Here is a tiny trained network, its code and every weight. The questions are about switching its units off for an input and a class, where a switched-off unit gives its printed mean instead of its output.

import numpy as np


def w(rows, s, z=0):
    codes = np.array(rows[::2]) - 128.0
    scale = np.full(codes.shape[1], s)
    scale[-1] = z or s
    return codes * scale


def f(y):
    return np.maximum(y, 0)


def log_softmax(a):
    a = a - a.max(-1, keepdims=True)
    return a - np.log(np.exp(a).sum(-1, keepdims=True))


def net(x, mask):
    res = np.array(x, float).reshape(1, 3) / 4 @ E
    y = f(res @ A[0][:, :-1].T + A[0][:, -1])
    res = res + np.where(mask, y, B[0][:, -1]) @ B[0][:, :-1]
    return log_softmax(res[-1] @ U[:, :-1].T + U[:, -1])


A, B = {}, {}
E = w([
[152,246,96,127],'x0',
[99,138,114,212],'x1',
[145,80,28,105],'x2',
],0.012)
A[0] = w([
[155,83,155,122,95],'n1',
[131,199,97,152,199],'n2',
[120,127,146,123,114],'n3',
[138,168,123,153,254],'n4',
[136,108,98,169,229],'n5',
[114,59,153,58,174],'n6',
[146,193,81,107,139],'n7',
[134,131,176,69,199],'n8',
[134,111,163,82,169],'n9',
[129,8,72,129,185],'n10',
[115,136,211,221,187],'n11',
],0.017,0.0043)
B[0] = w([
[115,137,68,134,166],'n1',
[56,210,94,86,224],'n2',
[148,138,136,138,142],'n3',
[91,191,125,127,203],'n4',
[64,143,121,174,187],'n5',
[244,115,70,149,213],'n6',
[75,139,59,66,209],'n7',
[200,177,108,104,195],'n8',
[199,136,96,131,178],'n9',
[68,25,126,252,251],'n10',
[146,211,234,195,253],'n11',
],0.02,0.013)
U = w([
[177,104,162,131,2],'0',
[116,44,138,179,195],'1',
[254,118,60,144,196],'2',
[122,192,242,152,226],'3',
[112,172,90,57,65],'4',
[107,123,84,149,38],'5',
],0.012,0.0028)

Each question gives the input, the list of numbers given to net, and the class t.
The units are the neurons (one row each of A and B). Each row of codes is followed by its name. A weight is (code - 128) times the scale printed after its matrix; where a second scale follows, it is the last column's (A, B and U).
mask holds one flag per neuron, in row order. A switched-off neuron (its flag False) gives its mean, the last column of its row in B, instead of its output. The means were averaged over made-up inputs and are rounded, as every weight is.
A unit's drop is (log p(t) with every unit on - log p(t) with that unit switched off) / (log p(t) with every unit on - log p(t) with every unit switched off).
The circuit of an input: a set's keep is (log p(t) with only the set's units on - log p(t) with every unit switched off) / (log p(t) with every unit on - log p(t) with every unit switched off). Starting from all 11 units, units are removed one at a time, each time the one whose removal leaves the highest keep (on an exact tie, the one counted first), for as long as the keep stays at least 0.8.
units of the circuit, in order: the units of the circuit, biggest drop first
top k neurons: the k neurons with the biggest drops, biggest first
drop when u is switched off: that unit's drop, to one decimal
input [-4,-5,7], class 1: units of the circuit, in order : [n10]
input [-5,-3,2], class 2: top 2 neurons : [n6 n9]
input [2,8,3], class 3: top 3 neurons : [n6 n10 n1]
input [7,-1,-6], class 4: top 2 neurons : [n7 n2]
input [3,-1,0], class 4: top 2 neurons : [n11 n10]
input [4,8,6], class 4: top 3 neurons : [n2 n10 n7]
input [3,-7,-6], class 2: top 2 neurons : [n8 n9]
input [-3,-3,0], class 2: drop when n9 is switched off : 0.0
input [-7,5,-1], class 1: drop when n10 is switched off : 2.1
input [8,2,1], class 4: drop when n11 is switched off : 0.0
input [-8,0,-5], class 2: drop when n6 is switched off : 0.9
